Below are the code and all the weights of a small trained network. Each question names an input and a class and asks about switching units off, where a switched-off unit gives its printed mean instead of its output.

import numpy as np


def w(rows, s, z=0):
    codes = np.array(rows[::2]) - 128.0
    scale = np.full(codes.shape[1], s)
    scale[-1] = z or s
    return codes * scale


def f(y):
    return y / 2 * (1 + np.tanh(0.7978845608 * (y + 0.044715 * y**3)))


def log_softmax(a):
    a = a - a.max(-1, keepdims=True)
    return a - np.log(np.exp(a).sum(-1, keepdims=True))


def net(x, mask):
    res = np.array(x, float).reshape(1, 7) / 4 @ E
    y = f(res @ A[0][:, :-1].T + A[0][:, -1])
    res = res + np.where(mask, y, B[0][:, -1]) @ B[0][:, :-1]
    return log_softmax(res[-1] @ U[:, :-1].T + U[:, -1])


A, B = {}, {}
E = w([
[125,108,133,139,110,110],'x0',
[47,34,174,148,114,179],'x1',
[45,195,13,98,189,126],'x2',
[128,141,120,118,145,141],'x3',
[156,104,65,198,254,149],'x4',
[127,124,134,137,117,120],'x5',
[150,203,48,176,57,223],'x6',
],0.0081)
A[0] = w([
[250,159,183,98,154,127,99],'neuron 0',
[149,142,98,206,73,181,104],'neuron 1',
[59,171,172,65,40,145,89],'neuron 2',
[153,120,105,100,90,81,53],'neuron 3',
[223,69,178,109,116,203,118],'neuron 4',
[187,138,192,175,122,169,136],'neuron 5',
[224,169,104,139,147,69,114],'neuron 6',
[124,124,71,85,176,198,201],'neuron 7',
[149,159,101,163,53,185,97],'neuron 8',
[198,94,85,221,195,125,113],'neuron 9',
[107,165,161,76,77,128,85],'neuron 10',
[148,89,137,114,155,55,96],'neuron 11',
[127,75,143,157,98,122,109],'neuron 12',
[189,132,100,102,129,86,66],'neuron 13',
[124,137,80,216,93,138,118],'neuron 14',
[83,102,161,110,149,57,121],'neuron 15',
[113,108,134,233,192,149,102],'neuron 16',
[151,198,107,118,126,35,126],'neuron 17',
[102,161,169,103,73,93,82],'neuron 18',
[61,160,124,189,59,174,255],'neuron 19',
[130,111,172,192,200,65,75],'neuron 20',
[2,188,90,118,134,116,174],'neuron 21',
[98,53,113,89,123,40,231],'neuron 22',
[31,68,153,151,131,208,104],'neuron 23',
],0.01,0.0038)
B[0] = w([
[79,116,49,160,141,135,209],'neuron 0',
[2,187,201,99,187,83,220],'neuron 1',
[169,62,161,100,51,129,254],'neuron 2',
[94,78,105,68,104,183,138],'neuron 3',
[105,66,28,154,211,70,237],'neuron 4',
[148,70,101,124,206,41,210],'neuron 5',
[120,138,121,172,104,228,213],'neuron 6',
[171,114,152,115,152,64,213],'neuron 7',
[55,173,107,99,181,73,228],'neuron 8',
[172,124,177,10,66,183,238],'neuron 9',
[155,78,160,82,148,147,196],'neuron 10',
[18,176,187,104,122,99,181],'neuron 11',
[124,136,69,146,108,136,176],'neuron 12',
[58,134,73,158,73,163,151],'neuron 13',
[84,177,189,72,174,97,189],'neuron 14',
[56,169,130,166,97,115,202],'neuron 15',
[222,103,120,49,69,173,197],'neuron 16',
[155,117,69,166,81,183,203],'neuron 17',
[157,110,121,83,108,141,199],'neuron 18',
[163,150,153,149,153,116,248],'neuron 19',
[87,162,158,89,104,111,188],'neuron 20',
[190,12,120,164,214,89,229],'neuron 21',
[131,178,166,175,113,114,236],'neuron 22',
[116,165,76,201,48,225,217],'neuron 23',
],0.0063,0.0072)
U = w([
[132,97,190,1,102,182,57],'0',
[91,63,70,154,170,64,90],'1',
[28,190,197,94,160,99,21],'2',
[73,128,72,188,79,227,74],'3',
[130,137,175,123,138,116,253],'4',
[136,144,158,150,132,109,244],'5',
],0.0091,0.0031)

Each question gives the input, the list of numbers given to net, and the class t.
The units are the neurons (one row each of A and B). Each row of codes is followed by its name. A weight is (code - 128) times the scale printed after its matrix; where a second scale follows, it is the last column's (A, B and U).
mask holds one flag per neuron, in row order. A switched-off neuron (its flag False) gives its mean, the last column of its row in B, instead of its output. The means were averaged over made-up inputs and are rounded, as every weight is.
A unit's drop is (log p(t) with every unit on - log p(t) with that unit switched off) / (log p(t) with every unit on - log p(t) with every unit switched off).
The circuit of an input: a set's keep is (log p(t) with only the set's units on - log p(t) with every unit switched off) / (log p(t) with every unit on - log p(t) with every unit switched off). Starting from the 12 units with the biggest drops (on a tie, the unit counted first), units are removed one at a time, each time the one whose removal leaves the highest keep (on an exact tie, the one counted first), for as long as the keep stays at least 0.8.
circuit, biggest first: the units of the circuit, biggest drop first
most important unit: the unit with the biggest drop
top k neurons: the k neurons with the biggest drops, biggest first
drop of u: that unit's drop, to one decimal
input [0,6,-1,3,8,-7,5], class 0: circuit, biggest first : [neuron 9; neuron 16]
input [-1,8,-6,-1,0,-1,1], class 3: most important unit : neuron 23
input [1,5,-8,2,-1,7,8], class 1: circuit, biggest first : [neuron 4; neuron 5]
input [2,-7,-1,-4,5,-7,2], class 3: circuit, biggest first : [neuron 6; neuron 13]
input [4,-5,-1,1,0,-5,5], class 2: top 4 neurons : [neuron 1; neuron 8; neuron 23; neuron 14]
input [-3,-8,2,7,5,-6,-2], class 3: circuit, biggest first : [neuron 6; neuron 17]
input [4,2,-5,-5,4,0,-6], class 2: circuit, biggest first : [neuron 11; neuron 20]
input [-3,4,5,-1,6,1,-2], class 0: top 2 neurons : [neuron 16; neuron 9]
input [0,2,8,-3,-4,3,8], class 1: top 2 neurons : [neuron 21; neuron 9]
input [-7,0,-5,7,7,0,-8], class 2: top 4 neurons : [neuron 11; neuron 20; neuron 2; neuron 15]
input [-7,-7,-7,0,-5,-3,0], class 1: circuit, biggest first : [neuron 4; neuron 0]
input [-7,-2,4,7,-5,6,7], class 2: top 2 neurons : [neuron 8; neuron 1]
input [-8,8,6,0,-8,-4,6], class 0: top 3 neurons : [neuron 2; neuron 10; neuron 4]
input [4,-6,4,0,1,4,-2], class 3: top 2 neurons : [neuron 17; neuron 6]
input [4,-4,-2,-1,0,-2,-7], class 2: most important unit : neuron 11
input [0,0,-5,-1,3,1,5], class 1: top 2 neurons : [neuron 4; neuron 5]
input [-5,7,-7,-4,-6,5,-3], class 1: top 3 neurons : [neuron 4; neuron 5; neuron 9]
input [-5,-1,2,-2,4,1,3], class 0: top 2 neurons : [neuron 9; neuron 4]
input [5,8,5,-3,-3,8,8], class 2: top 3 neurons : [neuron 1; neuron 14; neuron 8]
input [-2,-7,-4,7,-6,-1,-5], class 3: most important unit : neuron 0
input [5,-8,-5,2,-2,7,-8], class 2: top 2 neurons : [neuron 11; neuron 20]
input [5,6,-5,6,2,7,8], class 2: top 3 neurons : [neuron 1; neuron 14; neuron 8]
input [2,7,2,-1,7,4,-2], class 0: top 2 neurons : [neuron 16; neuron 9]
input [-4,-8,-5,0,-6,0,3], class 3: top 3 neurons : [neuron 0; neuron 6; neuron 17]
input [3,7,-1,-7,-4,-6,-5], class 3: drop of neuron 1 : 0.1
input [-6,-3,7,7,-5,6,2], class 1: drop of neuron 9 : 0.3
input [-1,0,-4,5,3,-3,-5], class 2: most important unit : neuron 11
input [-6,5,-8,-7,3,-5,-4], class 1: drop of neuron 5 : 0.2
input [3,1,3,7,6,-8,7], class 4: drop of neuron 2 : 0.1
